The symbols move the points like this.
at | η α ρ ψ
j844 | j473 j672 j251 j126
j886 | j182 j864 j549 j251
j602 | j732 j962 j280 j483
j374 | j540 j423 j615 j114
j715 | j839 j411 j672 j402
j225 | j40 j463 j960 j694
j251 | j613 j289 j886 j844
j902 | j376 j451 j325 j136
j540 | j402 j850 j892 j102
j114 | j102 j393 j374 j791
j280 | j393 j226 j21 j602
j253 | j226 j943 j123 j96
j672 | j903 j102 j289 j715
j357 | j602 j96 j620 j196
j962 | j620 j745 j226 j985
j42 | j114 j280 j154 j377
j196 | j483 j27 j357 j226
j321 | j820 j94 j301 j505
j39 | j758 j155 j376 j175
j188 | j980 j251 j500 j824
j544 | j424 j454 j820 j105
j994 | j225 j980 j140 j788
j413 | j289 j374 j402 j537
j610 | j585 j322 j557 j955
j105 | j751 j40 j544 j301
j76 | j322 j751 j294 j538
j534 | j265 j740 j751 j820
j549 | j824 j839 j473 j886
j451 | j248 j352 j585 j458
j530 | j21 j123 j483 j620
j94 | j713 j788 j837 j960
j423 | j850 j483 j377 j393
j557 | j677 j360 j458 j610
j140 | j960 j907 j666 j994
j352 | j610 j76 j3 j690
j294 | j360 j424 j82 j76
j199 | j458 j82 j955 j3
j250 | j994 j188 j463 j84
j585 | j775 j3 j677 j451
j631 | j84 j549 j894 j500
j598 | j352 j265 j322 j82
j824 | j894 j844 j188 j182
j505 | j544 j960 j321 j740
j526 | j745 j376 j943 j803
j943 | j260 j427 j871 j526
j322 | j3 j70 j360 j598
j993 | j82 j820 j538 j70
j509 | j943 j325 j66 j758
j864 | j126 j892 j839 j289
j732 | j42 j620 j393 j54
j473 | j188 j903 j613 j549
j694 | j837 j250 j225 j666
j411 | j537 j42 j102 j615
j871 | j27 j739 j121 j943
j745 | j253 j509 j260 j121
j892 | j715 j791 j537 j540
j850 | j615 j54 j791 j154
j123 | j196 j871 j985 j253
j483 | j54 j985 j602 j530
j788 | j694 j894 j994 j845
j463 | j140 j500 j845 j250
j620 | j280 j253 j530 j357
j226 | j530 j260 j196 j962
j377 | j791 j602 j42 j423
j156 | j538 j301 j265 j424
j775 | j175 j557 j136 j248
j907 | j845 j182 j84 j980
j803 | j121 j39 j526 j66
j458 | j155 j690 j451 j557
j248 | j325 j610 j775 j155
j102 | j413 j154 j540 j411
j739 | j803 j136 j758 j427
j740 | j105 j225 j505 j713
j839 | j844 j537 j903 j864
j894 | j250 j473 j980 j631
j96 | j962 j526 j253 j27
j538 | j598 j534 j76 j993
j402 | j864 j615 j715 j413
j154 | j374 j21 j850 j42
j666 | j94 j84 j694 j140
j121 | j96 j758 j745 j871
j301 | j534 j837 j105 j321
j376 | j509 j248 j427 j39
j424 | j993 j321 j156 j751
j260 | j123 j66 j27 j745
j837 | j740 j994 j40 j94
j820 | j156 j713 j534 j544
j427 | j66 j775 j739 j376
j454 | j321 j666 j713 j40
j40 | j505 j140 j454 j837
j500 | j907 j886 j631 j188
j677 | j136 j199 j155 j585
j903 | j251 j413 j30 j839
j845 | j666 j631 j788 j463
j30 | j886 j402 j126 j903
j360 | j199 j993 j690 j322
j265 | j76 j105 j70 j156
j325 | j427 j585 j175 j902
j980 | j463 j613 j907 j894
j751 | j70 j505 j424 j534
j615 | j892 j377 j411 j374
j182 | j631 j126 j824 j613
j758 | j526 j902 j509 j739
j70 | j294 j544 j993 j265
j393 | j154 j530 j423 j732
j27 | j985 j803 j96 j260
j985 | j357 j121 j962 j123
j613 | j500 j30 j182 j473
j66 | j871 j175 j803 j509
j54 | j377 j357 j732 j21
j289 | j30 j540 j864 j672
j82 | j690 j156 j598 j294
j690 | j955 j538 j352 j360
j713 | j301 j694 j740 j454
j126 | j549 j715 j844 j30
j21 | j423 j196 j54 j280
j3 | j557 j294 j199 j352
j537 | j672 j114 j413 j892
j136 | j39 j458 j902 j775
j955 | j451 j598 j610 j199
j155 | j902 j955 j248 j677
j84 | j788 j824 j250 j907
j960 | j454 j845 j94 j225
j175 | j739 j677 j39 j325
j791 | j411 j732 j114 j850

The rows follow the links: the fewer symbols apart two points are, the more alike their rows tend to be.

Each row is also shifted at random along 2 hidden directions that mean nothing.

The rows of 90 points, shuffled:
Each row stands for one point.
1: [ 266  -88  128  -11  -26  -14 -101   81  -99   49   54  -25  -26 -102  -27  -20    1   43  -51  174   18   15    6   34   61  -27  -26  -20  -51    5  160]
2: [ -71  -55  -65  -31  -17    7  -23 -112   37    0    3  -20 -128  -10  -10   44    6   -9   92  -99  -63  -54  -51  111 -115  -13   65   92    6   82 -145]
3: [ 107   -9  -52  -32   32   12   60    8   20   -9   11 -128  -58   76  122   48  -68  156  -21   60 -122  -94   36  116  -29  -28   36  -13    8  -26  -55]
4: [   1  -55   -7   41   31   21  -35   70  -38   20   25  -54  104  -28   68 -102   -4  -27 -126   90   44  -35   43  -23   95   -4  -54  -31  -42  -28  143]
5: [  37  -37   61   28 -119  -42  -58   49  -76   -5    1   22  -57  -45 -176   54    5  -49  -19   24   80   12  -22  -59  113  -22  -72  -17  -26  -18  -21]
6: [-130   35    7 -119  -44  -17  -46   78  -79   53   54   67   12  -26    4 -112  -44  -69  -43  -29  -99  -15   -6   11  -57  130  -55   30  176  -25  203]
7: [ -31   18   38  -11    4  -13  -63   11  -70   24  -29  130   43  -41  -57  -72   70  -87    9  -41   29   54  -59  -92  -74   99   -5   18   75  109   83]
8: [-198   49  -73  -60  -89  -22   27  -93   78  -17   -1   31 -136   46  -89   69  -22  -77   88 -175  -51  -31  -26   41  -76   33    9   62   76  -20 -153]
9: [-109  -21  -95  -56  -22   17    4  -79   30  -18    9  -42 -113   26   21   28  -18    5   51  -84 -103  -97  -15  120 -113    7   58   89   37   52 -112]
10: [ -67    5   47  -83 -124  -50  -17   45  -33   12   64  -54  -87  -13  -90  126  -81  102   35   49  -29   -9    2   52   48  -58  -18    9  -19  -50  -49]
11: [  25   48   48  -36 -116  -55   36   44   16  -26   24  -40 -101   36  -97  131  -72   73   25    0  -12   -5   24   34   77  -46  -40  -32    5 -122  -74]
12: [  28  -58  -58  -31    5   25   -1  -77   23    0   17  -79 -105   -7   39   44   -3   45   61  -18  -76  -81  -27  132  -95  -33   80   56  -24   88 -115]
13: [ -17   15    1 -142  -98  -30  -25   70  -75   34   69  -37 -104   -1  -10   32  -99   86   -9   24 -133  -70   -8   92  -36   42  -22   26  115  -27   34]
14: [-396    9 -100  -98  -53  -11   27  -29   23   17   37  -99    1   26   20   95  -70  117   31  -15  -44  -51  -10   92   -1  -37   51   92  -47   32 -142]
15: [  16   59  -37  -17  -65  -25   50  -49   74  -48  -21   27 -141   70  -67   57  -25  -46   65 -132  -55  -29    4   30  -56    7    0    9   78  -83 -120]
16: [-171  -45    5   78  -28  -14  -54   27  -59   19  -40   41  112  -38  -99  -29   86  -69  -41   19  158   39  -33 -131  110   -3  -44   -6  -72   74    9]
17: [  -4  -58   73   40   20  -10 -113  -51  -85   36  -42  127   48 -113 -109  -28  138  -67   83  -13  110   90 -105 -106  -52   35   15   41  -42  206   10]
18: [ 137  -18  -36   -1    4    8   19  -82   56  -22  -19  -43 -149   37   15   45   -5   10   58  -68  -81  -71  -18   97 -105   -9   44   37   36   30  -94]
19: [ -61  -13  -17 -119  -89  -28  -61   30  -80   31   48    1 -125   -9  -62   13  -44   34   15  -31 -122  -55  -49   86  -88   67   -3   61  135   49   18]
20: [ -73   60  -38  -27   -2  -14   92   35   42  -22   19  -96    1   74   70   93  -76  157  -21   47  -54  -33   40   50   40  -45   16  -34  -16  -81  -88]
21: [  19  -10   -8  -10  107   58  -19  -19   29   37   15   41   90  -42  118 -152    9  -92  -27    8   -7   26   29    1  -66   51   13   12    6    5  151]
22: [  -3  102  -76   -8   77   24  117  -67  160  -51  -33   26    6  102  102  -20  -36  -61   29 -119  -60    8   62   18  -85   20    9  -26   63 -126  -34]
23: [ -11  -38   54  -84  -37   -8  -94   54  -93   49   64   42   -1  -91  -11  -83  -10  -26  -20   26  -37   16  -20   15  -39   78  -15   41   51   52  168]
24: [ -63  -84   12  -66  -84  -31 -115  -54  -96   36   22   43 -120 -100 -123   40   44   -4   83  -40  -28  -21 -106   48  -93   36   37  101   32  188  -62]
25: [ -50  -27   14    0 -107  -48  -81  -24  -65    4  -31   78 -100  -41 -192   39   51  -86   64  -98   29   -1  -90  -43  -36   39  -12   46   70   98  -73]
26: [-268   13  -16   52  -60  -15  -33   39  -67   10  -35   67  113  -15 -112  -35   53  -91  -32  -49  130   33  -37 -144   84   30  -60    4  -13   55    5]
27: [ 315 -106   83    5  -17  -10 -104  -27 -114   13    8   -4 -143  -78  -65   52   49   63   70   78  -45   -5  -79   64  -86   -3   46   40   -8  168  -14]
28: [  30   12    0  -68  -77  -28  -37   11  -65   14    3   44 -129   15  -89    2   -2  -28   15  -62  -90  -49  -56   30  -80   85   -3   33  156   56   10]
29: [ 279  -51   93  -17   35    5  -89   43  -95   35   11   60  -11  -80    8  -85   24   -9   -8   84  -21   42  -24    4  -65   67  -10  -14   56   74  178]
30: [  13   87   -2   33   63    0  100  -64  125  -60  -39    8   23   65   31   82  -10   28   75  -50   25   62   35  -14   -8  -57   38  -34  -48  -73 -129]
31: [-173  -38    0   63  -26   -8  -49   43  -63   21  -22   17  119  -29  -81  -39   62  -64  -59   17  147   17  -21 -123  132  -20  -40  -11  -67   61   21]
32: [ -83   38   -5  -16 -133  -54  -21   24  -51  -11  -26   87  -99   21 -179   26    9  -84    2 -123    4  -29  -44  -63   14   78  -64   12  131   -7  -25]
33: [  70  -84   88  -50  -79  -32  -84   11  -58   19   53  -68 -101  -93 -101  144  -26  133   65  130    4   16  -29   76   40  -94   24   21 -115   34  -78]
34: [-123  -46   42  -14 -148  -43  -70   58  -81   23   34    7  -31  -70 -171   37  -13  -40  -33   14   79   -1  -19  -35  121   -9  -76   15  -25  -16   20]
35: [-259   15  -42  -41  -15  -21   38  -35   43   -8   15  -80   30   26    9  135  -41  125   60    1    4   10    1   38   34  -93   53   38  -94    9 -171]
36: [ 187  -40   86   73  -94  -45  -68   30  -76  -14  -34   46  -88  -32 -181   62   43  -33    9   25   93   16  -40  -73   78  -17  -47  -33  -17   10  -29]
37: [ 263   64   64   19  -57  -41   63   49   53  -58   -2  -29 -115   75  -62  113  -64   61   23    3  -27   16   42   11   62  -46  -39  -92   27 -159  -61]
38: [ 176   62   33   67   73    2  110  -33   98  -69  -48  -27   16   74   45  109    0   99   55   38   23   70   34  -11   22 -101   37  -73  -90  -78 -119]
39: [ -57   29   34   31  -12  -27  -42   17  -57    1  -61  124   66   -7  -96  -44   90  -88   -4  -54   77   58  -46 -139    9   71  -31   -5   58   71   35]
40: [ -19  100  -12   34  -22  -29   19   85  -39  -25  -57  106   74   70  -36  -77   28  -99  -69  -66   26   30  -13 -138   37  111  -76  -74  151  -31  104]
41: [-193  -45   39   24  -20  -25 -107  -51  -75   38  -37  140   70 -107 -144  -24  120 -107   61  -67  122   90 -109 -121  -24   54    6   70  -24  196  -13]
42: [ -15   14    0  -29 -106  -40  -37    7  -60    1  -21   79 -114   14 -156   35   27  -68   36  -93  -30  -17  -77  -26  -37   77  -36   26  118   58  -29]
43: [ -94  -84  -12    2   53   41  -67    1  -14   50   51  -12   96  -80   77 -119   23  -73  -68   44   39    8   30   15   19   -9   -4   37  -73   25  136]
44: [ 320  -32   23   82   83   43   19  107  -19   -2   10  -61   78   20  159 -147  -32    2 -166  149  -10  -45   93   -4   80   17  -57  -97   -3 -105  227]
45: [ -73   40  -26 -156 -112  -39   -9   75  -79   36   64  -29  -95   28  -15   14 -105   63  -27  -11 -157  -93   -7   99  -44   88  -31   25  168  -29   52]
46: [ -54  -24  -88  -52   -5    6   21  -39   18   -1   20  -97  -86   43   79   36  -38   94   17    2 -108  -91   -6  122  -66  -24   52   49   10   30  -90]
47: [  61   11   57   -8 -118  -34  -30  134  -61    3   39  -11  -37   10  -96  -10  -73  -11  -93   59    4  -32   38  -19  131   25 -102  -57   59 -137  116]
48: [ -18  101   -7   21   30    3  125  -36  118  -54  -26   -2   33   91   33   91  -30   47   53  -50    8   53   44  -18    4  -49   25  -51  -23 -112 -121]
49: [-176   72  -73  -66  -33  -15   88   32   38   -6   30 -102    6   82   70   72  -98  133  -19    9  -79  -54   32   69   13  -38   24    2    8  -57  -97]
50: [ 255  -12   -7    1   52   21   68   21   12  -22    6 -150  -53   64  133   70  -44  187  -22  132  -88  -61   32  100    5  -73   44  -50  -34  -19  -54]
51: [ 401  -26  104  -31  -36  -38   -8   79  -59   -6   46  -96 -110   -1    3   91  -69  189  -14  186  -72  -19   25   91   32  -60  -15  -76  -10  -61   33]
52: [ 291   19   82   -1   52    0  -36   60  -77   12  -10   88   16   -8   20  -99   27  -40  -43   44  -34   17  -17  -41  -64  108  -29  -60  132   25  184]
53: [-116   78   -3  -47 -130  -50   45  -11   56  -33   11   15 -103   51 -125  114  -59  -10   54 -113   -7    0    4    7   32  -11  -26    3   46 -130 -132]
54: [ -30 -102   42  109   12   15  -85   26  -72   24  -16  -10  110  -74  -57  -25   86  -32  -49   88  169   34  -16 -103  130  -61  -22    0 -149   94   24]
55: [  48  -21   36 -104  -83  -33  -33   61  -75   26   70  -51  -91  -39  -28   75  -79  134    8   72  -88  -41  -22  100   -5   -9    8   22   41   12   10]
56: [ 250   -3   38  -83  -57  -17  -23   73  -79    7   34  -34 -131   13   10   19  -43  101  -19   63 -139  -69  -17   88  -55   59    2  -18  116    7   74]
57: [-117  -22   69  -46 -125  -52  -36  -13  -11   -3   40  -36  -88  -56 -147  155  -45   76   89   28   40   35  -21   41   62  -91    3   36 -108  -13 -136]
58: [ 288  -28   96   14  -68  -17  -27  129  -86   -1   46  -48  -35  -20  -48   -8  -43   39  -95  131    8  -18   36   -9  120   -4  -87  -86   18 -114  142]
59: [  63   61   30  -46   -1  -13  -25   55  -70   20  -12  115   29    5   -8 -106   24  -69  -31  -44  -41   20  -31  -67  -61  142  -47  -26  161   21  164]
60: [ 132   27   38  101   12  -10   -2   81  -56  -21  -74   70   89   32  -37  -43   64  -45  -77   34   98   34   -9 -143   86   40  -56  -84   33   -4   75]
61: [ 170   43   32   36 -111  -45  -14   59  -49  -25  -37   49 -108   49 -129   34   16  -66  -18  -45    7  -22  -25  -64   33   53  -67  -36  118  -46    4]
62: [ 194  -53   28   82   42   22   -8   87  -37    4   10  -56   92   -3   98 -105    4    1 -146  128   40  -35   62  -39  117  -21  -66  -85  -40  -63  166]
63: [ 120   -3   52   26  -60  -31   10  -59   56  -43  -27    4 -130    6 -122  133    3    5  104  -43   31   29  -10    7    9  -59    5   -3  -47  -42 -153]
64: [ 143   -6   77  -41  -80  -40   -5   51  -26  -20   46  -69  -97  -16  -79  122  -72  122   20   83  -20    4    8   37   70  -70  -12  -36  -41  -81  -60]
65: [ -67  -85   66  -72  -68   -4 -124   44  -97   64   78    3   -4 -122  -72  -42  -13  -12  -21   75   16    8  -26   30   23   18  -20   56  -31   53  130]
66: [-281  -42  -30   27  -39    3  -55   54  -57   31    2   -4  125  -37  -42  -61   29  -65  -88   14  116  -12    0  -81  116   -5  -59   13  -49   17   59]
67: [  -6  -57   53  -96  -83  -40  -75   29  -76   27   71  -66  -91  -67  -66   93  -58  127   33   84  -50  -16  -28   91   -3  -30   12   38  -27   44  -31]
68: [-146 -172   19   23   72   52 -136  -91  -24   74   50   15   93 -163   46  -96   72  -73   24   54  101   55  -30   21  -25  -35   49  104 -184  153   62]
69: [-188  -33   28  -90  -41  -14 -109  -24  -84   64   38  101   32 -109  -76  -74   38 -103   29  -61   -6   39  -74  -24  -85   94   -2   87   55  130   93]
70: [ 227  -22  -17   32   14    5   28  -77   48  -45  -22  -23 -159   33    1   49    7   10   62  -51  -63  -47  -22   76  -88  -15   46   15   22   16  -97]
71: [  19   46  -14  -69  -95  -42  -19   27  -67   -9  -13   63 -123   27  -87   -3  -11  -43    2 -107  -98  -45  -46   11  -66   99  -34   14  197    8   16]
72: [-161 -194   -9    5   20   20 -104 -156  -37   49   45  -93  -51 -139  -33  123   71  111  151   62   46   -6  -87  120  -73 -129  149  160 -247  280 -236]
73: [ 226  -90  114   97  -77  -32  -84   23  -88   -8  -27   21  -76  -78 -184   79   70  -21   27   65  125   32  -41  -72   97  -53  -35  -28  -86   44  -31]
74: [-160   52  -10    0   10  -17   72  -54   86  -33  -23  -23   30   36   -8  122  -21   83   74  -19   33   56   13  -10   24  -94   43   -8 -100  -29 -167]
75: [  66  -51   71  -67  -40   -5  -91   64 -107   51   64    6   -6  -86   -6  -66  -33    3  -44   95  -30    6   -5   38    5   43  -46   14   38   -2  174]
76: [  86   61   -8  -11  -60  -14   54  -52   71  -47  -23   18 -143   66  -78   78  -33  -39   61  -97  -39  -18    9   17  -27  -10   -8  -21   64  -97 -108]
77: [ -34  -13   56  -13  -92  -40   -6  -19   23  -11   14  -26 -105  -20 -162  158  -21   40  100    3   50   48  -18    8   48  -87   -7   24  -81  -31 -158]
78: [ 337   22   73   -7  -69  -18    1  182  -76   -7   42  -43  -27   32   11  -45  -95   52 -146  134  -53  -46   71   14  117   33 -117 -119   89 -184  219]
79: [-349  -70  -71  -35    1   39  -70    8  -33   64   61   -1  114  -87   40 -126    0 -105  -71   -8   30  -17   21    8   25   19  -12   80  -52   25  107]
80: [  86   74    5   -6  -85  -40   70  -15   72  -63  -16   13 -130   79  -76   93  -46  -15   52  -86  -34  -19   22   21  -10   -9  -29  -24   66 -128 -108]
81: [-103  -72   56  -83  -56  -18 -119   27 -104   76   77   34    4 -124  -54  -48   -8  -28   -4   51  -17   16  -40   19  -23   41  -14   66    8   62  133]
82: [  19   27   31  -74 -114  -18  -31  154  -77   35   71  -22  -14   -4  -15  -56 -106    6 -121   63  -57  -42   49   12   90   66 -100  -45  116 -152  187]
83: [-132  -20   25    8 -143  -57  -76    3  -54    1  -15   74  -78  -39 -219   52   49  -98   45  -87   84    4  -63  -79   42   10  -49   35   18   39  -72]
84: [  95   -1  -32   20  -19    2   27  -81   65  -34  -14   -6 -145   31  -46   64    3  -32   85  -97  -54  -36  -17   63  -77  -12   37   36   45   -2 -120]
85: [  41   24   40   85   -4  -15  -17   57  -54    3  -63   89   82   20  -72  -33   74  -74  -44  -19  100   54  -31 -145   59   56  -60  -61   40   34   60]
86: [-217 -107   -5   53   -5    1  -89   19  -65   27   17   -6  111  -89  -34  -49   55  -57  -66   60  131    7  -24  -59  112  -37  -33   34 -136   72   46]
87: [  91  -40   39   -5  -77  -31  -67  -24  -74   -6  -20   69 -130  -36 -137   41   46  -29   50  -47   -4   -5  -90  -21  -60   43    5   35   73  129  -51]
88: [  53  -16  -82  -48    2    3   23  -36   21   -3   12  -93  -98   48   83   19  -44   75    9   -5 -121 -107    0  131  -80   -3   53   44   45   18  -70]
89: [ 219  -47   93   56 -101  -43  -60   83  -79  -27   -2   -3  -60  -35 -127   37    2    5  -40   89   74    8   -7  -55  127  -39  -73  -60  -32  -45   38]
90: [ -65  125  -32  -19    8  -17  127   22   79  -45  -18  -58   29  102   57   85  -79  113    8   -7  -31    8   50    7   53  -55    6  -51   -3 -127 -103]

Some points, each with its row:
j458 15
j84 29
j94 34
j30 86
j672 43
j537 21
j199 53
j325 46
j352 77
j894 59
j740 83
j886 16
j121 30
j463 23
j666 82
j451 8
j360 57
j526 74
j824 39
j598 10
j473 60
j844 54
j902 88
j301 25
j156 19
j126 66
j96 22

Row, symbols taken left to right, then the row they reach:
36 η η ρ: 24
69 ψ ψ ψ: 7
56 ρ α η: 27
81 η α ρ: 6
78 η ρ ρ: 73
58 η η: 61
38 η η α: 48
90 ψ ψ ψ: 20
47 η ψ ψ: 89
4 η α ρ: 79
42 η ψ: 28
51 α η: 13
55 ρ ρ ρ: 33
26 ψ η: 40
84 α η: 76
18 ρ ρ ψ: 2
45 η η ρ: 11
72 η ρ ψ: 49
67 ψ ρ η: 64

